Below is a small trained network, with its code and all its weights. Each question gives an input and a class and asks what happens when units are switched off, that is, made to give their printed mean instead of their output.

import numpy as np


def w(rows, s, z=0):
    codes = np.array(rows[::2]) - 128.0
    scale = np.full(codes.shape[1], s)
    scale[-1] = z or s
    return codes * scale


def f(y):
    return np.maximum(y, 0)


def log_softmax(a):
    a = a - a.max(-1, keepdims=True)
    return a - np.log(np.exp(a).sum(-1, keepdims=True))


def net(x, mask):
    res = np.array(x, float).reshape(1, 7) / 4 @ E
    y = f(res @ A[0][:, :-1].T + A[0][:, -1])
    res = res + np.where(mask, y, B[0][:, -1]) @ B[0][:, :-1]
    return log_softmax(res[-1] @ U[:, :-1].T + U[:, -1])


A, B = {}, {}
E = w([
[129,128,128,128,129,136,128,127,131,128,127,128],'x0',
[129,129,125,129,128,135,127,128,126,127,128,128],'x1',
[216,217,80,104,47,134,33,158,128,37,114,169],'x2',
[128,127,129,127,128,122,129,128,126,128,128,129],'x3',
[201,76,138,114,154,124,219,96,105,123,43,254],'x4',
[25,191,138,41,57,136,84,68,141,218,60,204],'x5',
[128,128,126,129,128,130,128,127,125,129,127,128],'x6',
],0.0056)
A[0] = w([
[184,166,115,126,98,132,100,138,133,99,119,140,59],'N1',
[211,93,141,130,139,123,196,118,119,123,79,249,70],'N2',
[251,87,121,166,188,125,160,149,120,59,160,46,138],'N3',
[139,119,125,125,130,123,134,126,123,129,122,146,96],'N4',
[119,139,131,119,134,132,111,125,123,126,131,110,105],'N5',
[224,178,113,123,79,135,52,127,130,76,126,173,28],'N6',
[82,91,126,142,173,136,195,114,130,182,135,102,3],'N7',
[95,84,127,134,158,136,183,119,132,175,132,104,21],'N8',
[167,111,136,115,141,126,162,121,122,119,106,182,84],'N9',
[43,173,125,99,95,127,81,113,125,190,80,212,177],'N10',
[79,156,138,136,105,126,51,136,127,119,169,3,45],'N11',
],0.014,0.0016)
B[0] = w([
[99,100,166,134,180,125,146,130,116,127,116,121,171],'N1',
[150,169,37,136,147,141,76,138,146,130,162,76,227],'N2',
[135,131,162,104,5,122,149,106,132,144,124,192,250],'N3',
[131,138,116,126,129,129,123,133,134,122,127,121,141],'N4',
[149,126,110,138,132,132,129,136,128,120,131,131,139],'N5',
[73,87,193,134,223,120,158,131,111,133,100,111,206],'N6',
[103,110,174,126,200,121,134,136,109,110,95,125,189],'N7',
[98,109,170,133,183,125,136,137,116,116,112,119,179],'N8',
[137,146,89,141,132,133,103,137,137,127,147,100,175],'N9',
[160,118,157,123,18,121,158,118,129,125,141,176,227],'N10',
[169,163,26,136,161,142,89,133,144,129,146,95,205],'N11',
],0.016,0.015)
U = w([
[152,126,153,102,2,116,159,92,136,143,133,206,248],'0',
[160,192,20,149,156,161,63,152,163,128,172,64,120],'1',
[60,63,195,138,222,114,154,145,83,110,60,109,2],'2',
],0.0098,0.00087)

Each question gives the input, the list of numbers given to net, and the class t.
The units are the neurons (one row each of A and B). Each row of codes is followed by its name. A weight is (code - 128) times the scale printed after its matrix; where a second scale follows, it is the last column's (A, B and U).
mask holds one flag per neuron, in row order. A switched-off neuron (its flag False) gives its mean, the last column of its row in B, instead of its output. The means were averaged over made-up inputs and are rounded, as every weight is.
A unit's drop is (log p(t) with every unit on - log p(t) with that unit switched off) / (log p(t) with every unit on - log p(t) with every unit switched off).
most important unit: the unit with the biggest drop
top k neurons: the k neurons with the biggest drops, biggest first
drop of u: that unit's drop, to one decimal
input [6,7,8,4,7,7,2], class 2: most important unit : N6
input [7,0,-5,-3,-6,-6,-7], class 0: top 4 neurons : N3; N2; N9; N6
input [2,7,6,-6,-3,-6,1], class 0: top 3 neurons : N3; N7; N8
input [3,6,4,7,8,6,7], class 1: top 2 neurons : N2; N3
input [7,-3,-6,1,-4,3,7], class 2: top 3 neurons : N2; N3; N7
input [-4,6,-5,8,4,3,8], class 2: top 2 neurons : N3; N11
input [-2,-3,-2,-5,-1,-1,-5], class 2: top 3 neurons : N2; N10; N3
input [-8,5,6,-3,6,4,-5], class 1: top 4 neurons : N2; N3; N7; N9
input [5,1,-3,-7,-3,1,2], class 1: top 4 neurons : N6; N3; N11; N1
input [-4,7,0,-3,-5,4,5], class 1: top 2 neurons : N3; N11
input [6,8,-5,4,5,3,7], class 1: top 2 neurons : N2; N6
input [4,7,-3,-1,8,-6,-2], class 1: top 2 neurons : N2; N10
input [6,-5,7,-4,1,5,0], class 2: top 2 neurons : N6; N3
input [0,7,0,2,4,-3,6], class 1: most important unit : N10
input [-6,-1,-7,6,4,-8,8], class 0: top 2 neurons : N3; N6
input [-2,-3,3,-5,-7,-8,0], class 0: top 2 neurons : N3; N2
input [-3,-3,-3,3,4,0,1], class 1: top 2 neurons : N6; N2
input [5,-4,-4,-8,-3,-6,6], class 0: drop of N3 : 2.9
input [-2,-6,2,-2,-4,-7,-1], class 0: drop of N4 : 0.0
input [3,-1,3,8,7,-3,-5], class 1: drop of N2 : 1.0
input [0,0,4,-2,5,4,-5], class 1: drop of N9 : 0.1
